Below is a small trained network, with its code and all its weights. Each question gives an input and a target symbol and asks what happens when units are switched off, that is, made to give their printed mean instead of their output.

import numpy as np


def w(rows, s, z=0):
    codes = np.array(rows[::2]) - 128.0
    scale = np.full(codes.shape[1], s)
    scale[-1] = z or s
    return codes * scale


def norm(h):
    return h / np.sqrt((h * h).mean(-1, keepdims=True) + 1e-5)


def f(y):
    return np.maximum(y, 0)


def softmax(a):
    e = np.exp(a - a.max(-1, keepdims=True))
    return e / e.sum(-1, keepdims=True)


def log_softmax(a):
    a = a - a.max(-1, keepdims=True)
    return a - np.log(np.exp(a).sum(-1, keepdims=True))


def net(x, mask):
    ids = ['ΛΞΣΦΩαβγδζ'.index(c) for c in x.split()]
    T = len(ids)
    res = E[ids] + P[:T]
    u = 0
    for l in range(2):
        q, k, v = (norm(res) @ M[l].T for M in (Q, K, V))
        z = softmax(np.where(np.tri(T) > 0, q @ k.T / 2**0.5, -1e9)) @ v
        res = res + np.where(mask[u], z, O[l][:, -1]) @ O[l][:, :-1]
        u += 1
        y = f(norm(res) @ A[l][:, :-1].T + A[l][:, -1])
        res = res + np.where(mask[u : u + 16], y, B[l][:, -1]) @ B[l][:, :-1]
        u += 16
    return log_softmax(norm(res)[-1] @ U[:, :-1].T + U[:, -1])


Q, K, V, O, A, B = {}, {}, {}, {}, {}, {}
E = w([
[102,115,164],'Λ',
[32,37,201],'Ξ',
[87,150,197],'Σ',
[90,161,197],'Φ',
[137,136,194],'Ω',
[129,187,217],'α',
[103,113,180],'β',
[251,164,183],'γ',
[207,50,10],'δ',
[28,171,13],'ζ',
],0.014)
P = w([
[106,157,117],'0',
[130,255,132],'1',
[166,234,91],'2',
[178,147,46],'3',
[101,101,167],'4',
[36,68,190],'5',
],0.0037)
Q[0] = w([
[22,69,216],'0.h0',
[211,2,191],'0.h0',
],0.0045)
K[0] = w([
[155,254,86],'0.h0',
[126,198,118],'0.h0',
],0.0074)
V[0] = w([
[105,25,136],'0.h0',
[164,97,254],'0.h0',
],0.0097)
O[0] = w([
[159,1,33,52],'0.h0',
[162,44,231,255],'0.h0',
],0.0074,0.0044)
A[0] = w([
[167,62,73,94],'0.n0',
[68,142,83,72],'0.n1',
[102,43,87,70],'0.n2',
[131,113,178,124],'0.n3',
[80,176,153,113],'0.n4',
[174,56,72,87],'0.n5',
[51,90,143,2],'0.n6',
[2,175,84,83],'0.n7',
[49,157,39,32],'0.n8',
[44,97,127,134],'0.n9',
[158,89,174,102],'0.n10',
[147,98,186,103],'0.n11',
[69,65,110,90],'0.n12',
[115,205,155,78],'0.n13',
[104,168,83,69],'0.n14',
[81,71,193,95],'0.n15',
],0.01,0.011)
B[0] = w([
[146,185,100,155],'0.n0',
[60,176,77,139],'0.n1',
[153,227,97,136],'0.n2',
[76,156,116,255],'0.n3',
[242,186,69,217],'0.n4',
[210,224,67,156],'0.n5',
[202,213,1,128],'0.n6',
[136,219,96,172],'0.n7',
[35,215,80,146],'0.n8',
[154,208,152,199],'0.n9',
[155,167,128,191],'0.n10',
[148,165,137,226],'0.n11',
[108,206,101,139],'0.n12',
[104,54,61,164],'0.n13',
[109,147,34,135],'0.n14',
[113,183,94,251],'0.n15',
],0.0089,0.0042)
Q[1] = w([
[2,82,160],'1.h0',
[132,165,197],'1.h0',
],0.0093)
K[1] = w([
[247,114,192],'1.h0',
[144,167,92],'1.h0',
],0.013)
V[1] = w([
[7,135,197],'1.h0',
[52,149,46],'1.h0',
],0.018)
O[1] = w([
[72,4,115,254],'1.h0',
[42,182,51,61],'1.h0',
],0.014,0.0039)
A[1] = w([
[157,44,139,168],'1.n0',
[186,130,39,116],'1.n1',
[109,181,21,91],'1.n2',
[233,146,118,114],'1.n3',
[33,13,16,70],'1.n4',
[55,150,229,129],'1.n5',
[237,121,85,57],'1.n6',
[93,161,161,99],'1.n7',
[237,159,82,88],'1.n8',
[101,171,25,105],'1.n9',
[173,69,161,172],'1.n10',
[165,112,170,4],'1.n11',
[79,244,115,115],'1.n12',
[146,196,110,57],'1.n13',
[68,254,116,114],'1.n14',
[74,147,52,157],'1.n15',
],0.01,0.012)
B[1] = w([
[142,149,69,246],'1.n0',
[79,145,115,152],'1.n1',
[112,137,160,181],'1.n2',
[189,161,1,160],'1.n3',
[112,95,5,143],'1.n4',
[67,208,140,218],'1.n5',
[161,248,68,135],'1.n6',
[143,173,191,140],'1.n7',
[147,206,7,151],'1.n8',
[69,158,156,184],'1.n9',
[124,193,87,255],'1.n10',
[160,220,15,128],'1.n11',
[160,136,176,236],'1.n12',
[166,146,130,138],'1.n13',
[137,131,157,246],'1.n14',
[106,131,87,202],'1.n15',
],0.012,0.0066)
U = w([
[132,44,104,107],'Λ',
[88,82,70,129],'Ξ',
[66,61,169,120],'Σ',
[55,90,180,80],'Φ',
[178,61,188,124],'Ω',
[172,97,195,95],'α',
[140,47,169,161],'β',
[251,113,142,167],'γ',
[225,204,44,134],'δ',
[55,203,60,1],'ζ',
],0.013,0.0054)

Each question gives the input, a string of symbols that net reads in full, and the target symbol t.
The units are the heads (2 rows each of Q, K, V and O) and the neurons (one row each of A and B). Each row of codes is followed by its name. A weight is (code - 128) times the scale printed after its matrix; where a second scale follows, it is the last column's (O, A, B and U).
mask holds one flag per unit, layer by layer, with each layer's heads first. A switched-off unit (its flag False) gives its mean, the last column of its rows in O or B, instead of its output. The means were averaged over made-up inputs and are rounded, as every weight is.
A unit's drop is (log p(t) with every unit on - log p(t) with that unit switched off) / (log p(t) with every unit on - log p(t) with every unit switched off).
The circuit of an input: a set's keep is (log p(t) with only the set's units on - log p(t) with every unit switched off) / (log p(t) with every unit on - log p(t) with every unit switched off). Starting from the 12 units with the biggest drops (on a tie, the unit counted first), units are removed one at a time, each time the one whose removal leaves the highest keep (on an exact tie, the one counted first), for as long as the keep stays at least 0.8.
units of the circuit, in order: the units of the circuit, biggest drop first
top k neurons: the k neurons with the biggest drops, biggest first
k most important neurons of layer l: the k neurons of layer l with the biggest drops, biggest first
drop of u: that unit's drop, to one decimal
input Φ Φ Λ Σ, target Φ: 2 most important neurons of layer 1	1.n3, 1.n12
input Ξ δ Σ, target Ξ: top 2 neurons	0.n4, 0.n12
input Ξ Ω Σ Σ, target Ξ: units of the circuit, in order	1.h0, 0.n15, 1.n4
input Λ Ξ Ξ, target Ξ: units of the circuit, in order	1.h0, 1.n4
input Ξ β δ, target Ξ: units of the circuit, in order	1.h0
input Σ Σ Φ, target Φ: top 2 neurons	0.n5, 0.n3
input Φ Σ Λ, target Φ: units of the circuit, in order	0.h0, 1.h0
input β γ Φ, target γ: units of the circuit, in order	1.h0, 0.h0
input Λ β Ω ζ γ, target ζ: top 2 neurons	1.n15, 0.n8
input Λ γ Σ, target γ: top 2 neurons	0.n7, 0.n8
input Φ Φ Σ, target Φ: top 2 neurons	0.n5, 1.n3
input Λ Λ γ Λ, target γ: units of the circuit, in order	0.h0, 1.h0
input Ξ Σ β, target Ξ: 2 most important neurons of layer 0	0.n15, 0.n12
input Ξ Λ Φ ζ, target Ξ: most important neuron of layer 1	1.n4
input Σ Ω Λ γ, target γ: 2 most important neurons of layer 1	1.n10, 1.n0
input Ξ ζ Λ, target Ξ: 2 most important neurons of layer 0	0.n4, 0.n12
input Σ Σ Σ Σ Φ, target Φ: 2 most important neurons of layer 0	0.n3, 0.n15
input γ α Σ γ γ Σ, target γ: drop of 1.h0	0.9
input Σ Σ Φ γ, target γ: drop of 1.h0	1.1
input γ δ Ξ γ Σ Ξ, target γ: drop of 0.n9	0.0
input ζ ζ Ω, target ζ: units of the circuit, in order	1.h0
input Λ γ Σ γ Φ, target γ: drop of 0.n7	0.1
